Below are the code and all the weights of a small trained network. Each question names an input and a target symbol and asks about switching units off, where a switched-off unit gives its printed mean instead of its output.

import numpy as np


def w(rows, s, z=0):
    codes = np.array(rows[::2]) - 128.0
    scale = np.full(codes.shape[1], s)
    scale[-1] = z or s
    return codes * scale


def norm(h):
    return h / np.sqrt((h * h).mean(-1, keepdims=True) + 1e-5)


def f(y):
    return np.maximum(y, 0)


def softmax(a):
    e = np.exp(a - a.max(-1, keepdims=True))
    return e / e.sum(-1, keepdims=True)


def log_softmax(a):
    a = a - a.max(-1, keepdims=True)
    return a - np.log(np.exp(a).sum(-1, keepdims=True))


def net(x, mask):
    ids = ['ΓΘΞαβεζηλψω'.index(c) for c in x.split()]
    T = len(ids)
    res = E[ids] + P[:T]
    u = 0
    for l in range(2):
        r = norm(res)
        for j in range(3):
            rows = slice(2 * j, 2 * j + 2)
            q, k, v = (r @ M[l][rows].T for M in (Q, K, V))
            z = softmax(np.where(np.tri(T) > 0, q @ k.T / 2**0.5, -1e9)) @ v
            o = O[l][rows]
            res = res + np.where(mask[u + j], z, o[:, -1]) @ o[:, :-1]
        u += 3
        y = f(norm(res) @ A[l][:, :-1].T + A[l][:, -1])
        res = res + np.where(mask[u : u + 4], y, B[l][:, -1]) @ B[l][:, :-1]
        u += 4
    return log_softmax(norm(res)[-1] @ U[:, :-1].T + U[:, -1])


Q, K, V, O, A, B = {}, {}, {}, {}, {}, {}
E = w([
[143,121,196,125,147,131],'Γ',
[130,83,150,162,175,162],'Θ',
[131,148,128,73,144,174],'Ξ',
[88,159,79,162,91,169],'α',
[93,185,129,123,158,104],'β',
[247,123,116,79,87,51],'ε',
[145,134,133,170,151,147],'ζ',
[105,112,146,153,107,116],'η',
[120,103,131,126,95,167],'λ',
[41,125,154,116,103,99],'ψ',
[113,102,134,106,112,137],'ω',
],0.014)
P = w([
[253,61,92,186,155,145],'0',
[70,145,180,142,140,184],'1',
[87,124,197,175,145,198],'2',
[68,140,141,114,129,183],'3',
[74,115,151,122,111,168],'4',
[74,129,141,118,112,163],'5',
[75,142,163,114,118,187],'6',
[78,122,122,138,85,181],'7',
[61,131,144,112,88,175],'8',
[59,121,152,113,107,182],'9',
[69,117,141,106,96,180],'10',
[59,113,128,107,85,168],'11',
[92,121,149,70,70,191],'12',
[65,108,120,99,100,164],'13',
],0.0034)
Q[0] = w([
[161,87,187,144,144,137],'0.h1',
[136,121,132,230,119,152],'0.h1',
[158,167,161,61,84,145],'0.h2',
[50,164,128,119,165,129],'0.h2',
[151,158,96,94,106,116],'0.h3',
[252,176,152,138,175,158],'0.h3',
],0.027)
K[0] = w([
[98,96,195,111,196,134],'0.h1',
[27,114,123,183,141,159],'0.h1',
[163,154,150,81,44,71],'0.h2',
[73,116,159,80,153,100],'0.h2',
[166,109,132,65,133,208],'0.h3',
[106,118,136,139,189,253],'0.h3',
],0.024)
V[0] = w([
[127,105,63,104,101,246],'0.h1',
[223,154,48,146,142,90],'0.h1',
[155,90,172,76,235,81],'0.h2',
[234,77,106,132,86,18],'0.h2',
[176,124,108,37,71,71],'0.h3',
[206,143,122,172,75,126],'0.h3',
],0.011)
O[0] = w([
[129,95,137,215,134,169,197],'0.h1',
[205,154,84,81,22,151,77],'0.h1',
[187,110,178,62,123,167,97],'0.h2',
[118,77,90,2,31,101,10],'0.h2',
[159,103,196,243,132,152,98],'0.h3',
[126,134,143,173,52,112,64],'0.h3',
],0.0079,0.013)
A[0] = w([
[2,214,132,12,158,87,109],'0.n1',
[152,197,103,43,218,174,116],'0.n2',
[27,201,29,150,248,147,79],'0.n3',
[57,205,225,89,194,129,2],'0.n4',
],0.0078,0.0058)
B[0] = w([
[42,178,187,150,136,131,161],'0.n1',
[75,140,92,197,155,126,155],'0.n2',
[49,115,158,75,201,187,252],'0.n3',
[189,64,93,254,81,232,165],'0.n4',
],0.0086,0.014)
Q[1] = w([
[198,131,121,134,77,63],'1.h1',
[127,202,88,131,126,101],'1.h1',
[81,194,149,170,94,111],'1.h2',
[168,104,79,138,99,98],'1.h2',
[199,191,118,121,189,92],'1.h3',
[130,106,174,138,116,3],'1.h3',
],0.031)
K[1] = w([
[80,160,157,181,206,217],'1.h1',
[140,192,76,158,187,111],'1.h1',
[194,78,116,85,126,26],'1.h2',
[97,89,99,83,201,236],'1.h2',
[39,93,73,100,206,196],'1.h3',
[18,171,253,249,149,171],'1.h3',
],0.019)
V[1] = w([
[101,1,163,64,120,118],'1.h1',
[211,96,50,116,124,163],'1.h1',
[155,149,143,111,206,219],'1.h2',
[126,83,205,70,87,153],'1.h2',
[190,189,130,91,77,108],'1.h3',
[129,147,66,47,180,116],'1.h3',
],0.029)
O[1] = w([
[164,70,251,206,188,132,80],'1.h1',
[187,122,74,106,228,162,72],'1.h1',
[97,56,77,212,81,106,229],'1.h2',
[140,184,112,204,168,179,79],'1.h2',
[20,163,60,149,117,132,4],'1.h3',
[112,129,117,56,64,216,66],'1.h3',
],0.015,0.018)
A[1] = w([
[149,168,72,106,183,158,148],'1.n1',
[216,89,185,163,158,90,111],'1.n2',
[181,114,98,6,94,79,15],'1.n3',
[154,127,170,174,244,128,254],'1.n4',
],0.026,0.0021)
B[1] = w([
[84,98,198,165,135,92,163],'1.n1',
[18,154,140,104,173,138,246],'1.n2',
[249,125,145,181,65,105,214],'1.n3',
[183,113,66,79,34,111,249],'1.n4',
],0.022,0.018)
U = w([
[65,151,66,73,16,153,3],'Γ',
[194,121,170,163,246,114,87],'Θ',
[151,215,194,64,120,176,190],'Ξ',
[129,132,122,5,183,57,150],'α',
[58,85,221,157,117,103,191],'β',
[148,140,122,247,100,224,32],'ε',
[107,66,26,192,152,69,71],'ζ',
[46,180,82,94,217,171,199],'η',
[246,99,153,127,62,103,149],'λ',
[107,238,121,177,120,62,84],'ψ',
[162,41,113,70,154,206,153],'ω',
],0.011,0.0027)

Each question gives the input, a string of symbols that net reads in full, and the target symbol t.
The units are the heads (2 rows each of Q, K, V and O) and the neurons (one row each of A and B). Each row of codes is followed by its name. A weight is (code - 128) times the scale printed after its matrix; where a second scale follows, it is the last column's (O, A, B and U).
mask holds one flag per unit, layer by layer, with each layer's heads first. A switched-off unit (its flag False) gives its mean, the last column of its rows in O or B, instead of its output. The means were averaged over made-up inputs and are rounded, as every weight is.
A unit's drop is (log p(t) with every unit on - log p(t) with that unit switched off) / (log p(t) with every unit on - log p(t) with every unit switched off).
The circuit of an input: a set's keep is (log p(t) with only the set's units on - log p(t) with every unit switched off) / (log p(t) with every unit on - log p(t) with every unit switched off). Starting from the 12 units with the biggest drops (on a tie, the unit counted first), units are removed one at a time, each time the one whose removal leaves the highest keep (on an exact tie, the one counted first), for as long as the keep stays at least 0.8.
circuit, biggest first: the units of the circuit, biggest drop first
most important unit: the unit with the biggest drop
top k neurons: the k neurons with the biggest drops, biggest first
top k neurons in layer l: the k neurons of layer l with the biggest drops, biggest first
which heads matter: for each layer, one digit per head in row order, 1 if its drop is at least 0.15 and else 0, layers parted by /
input Γ α ψ ψ λ ψ Γ ψ Ξ ψ ψ ψ Ξ η, target ε: most important unit => 0.h2
input η Θ ψ Θ ψ ψ α, target Ξ: circuit, biggest first => [1.h2, 0.h2, 0.n3]
input β η Ξ α Ξ Ξ ψ ψ ω β ψ λ, target Γ: circuit, biggest first => [0.h1, 1.h3]
input ε α ψ η λ, target β: circuit, biggest first => [0.h2, 0.h3, 1.h1, 1.n2]
input Ξ ζ β Γ Ξ ψ η η, target ζ: circuit, biggest first => [0.n3, 0.h1, 0.h2, 1.h1]
input Ξ ψ ψ ψ ψ ε ζ ψ Ξ, target Γ: which heads matter => 110 / 001
input α ε ζ ψ λ η, target Θ: circuit, biggest first => [0.h2, 1.h1]
input ψ ψ ζ λ ψ α ω, target β: circuit, biggest first => [1.h1, 1.n2, 1.h3]
input ζ α Ξ Γ, target η: which heads matter => 110 / 001
input β Ξ ψ α ψ ψ, target Γ: which heads matter => 100 / 001
input Ξ Ξ Θ Γ α β α ψ ψ α, target ζ: top 2 neurons => [0.n3, 1.n3]
input ε β ψ α ε ε α Ξ ψ α, target ε: top 2 neurons in layer 1 => [1.n4, 1.n2]
input ω ψ Θ ψ ζ ψ ψ ψ Ξ α ζ, target Θ: top 2 neurons => [0.n3, 1.n4]
input η ψ η ψ ψ ε ε ψ β, target Ξ: most important unit => 1.h2
input Ξ ψ Ξ ψ ζ β ψ Γ, target ζ: which heads matter => 110 / 010
input Θ ψ ζ Ξ Ξ ζ Ξ, target ω: which heads matter => 010 / 101
input Γ ψ Ξ ψ ψ ζ Γ Γ α β η ψ ψ, target ε: which heads matter => 010 / 110
input ψ Γ β η Γ Ξ ζ ζ ζ ψ ψ Ξ ψ η, target β: which heads matter => 000 / 100
input ψ Ξ Ξ α Ξ ψ ε ζ ψ ψ ψ, target ψ: which heads matter => 111 / 011
input Ξ ψ ζ ψ, target ζ: most important unit => 0.n3
input λ ζ ψ Θ ψ ψ, target α: top 2 neurons => [0.n3, 1.n4]
input ψ ψ λ, target β: which heads matter => 000 / 100
input η ψ Γ ψ λ Ξ, target Ξ: top 2 neurons => [1.n4, 0.n3]
input Γ ψ Θ ε ψ η ψ α α Θ, target ω: top 2 neurons => [1.n2, 1.n4]
input α ε ψ Ξ ψ ζ ψ ψ α ψ α α, target ε: top 2 neurons in layer 1 => [1.n2, 1.n4]
input ε Γ λ Ξ ψ, target ψ: top 2 neurons in layer 0 => [0.n3, 0.n4]
input ψ ψ ψ Ξ, target β: top neuron in layer 1 => [1.n2]
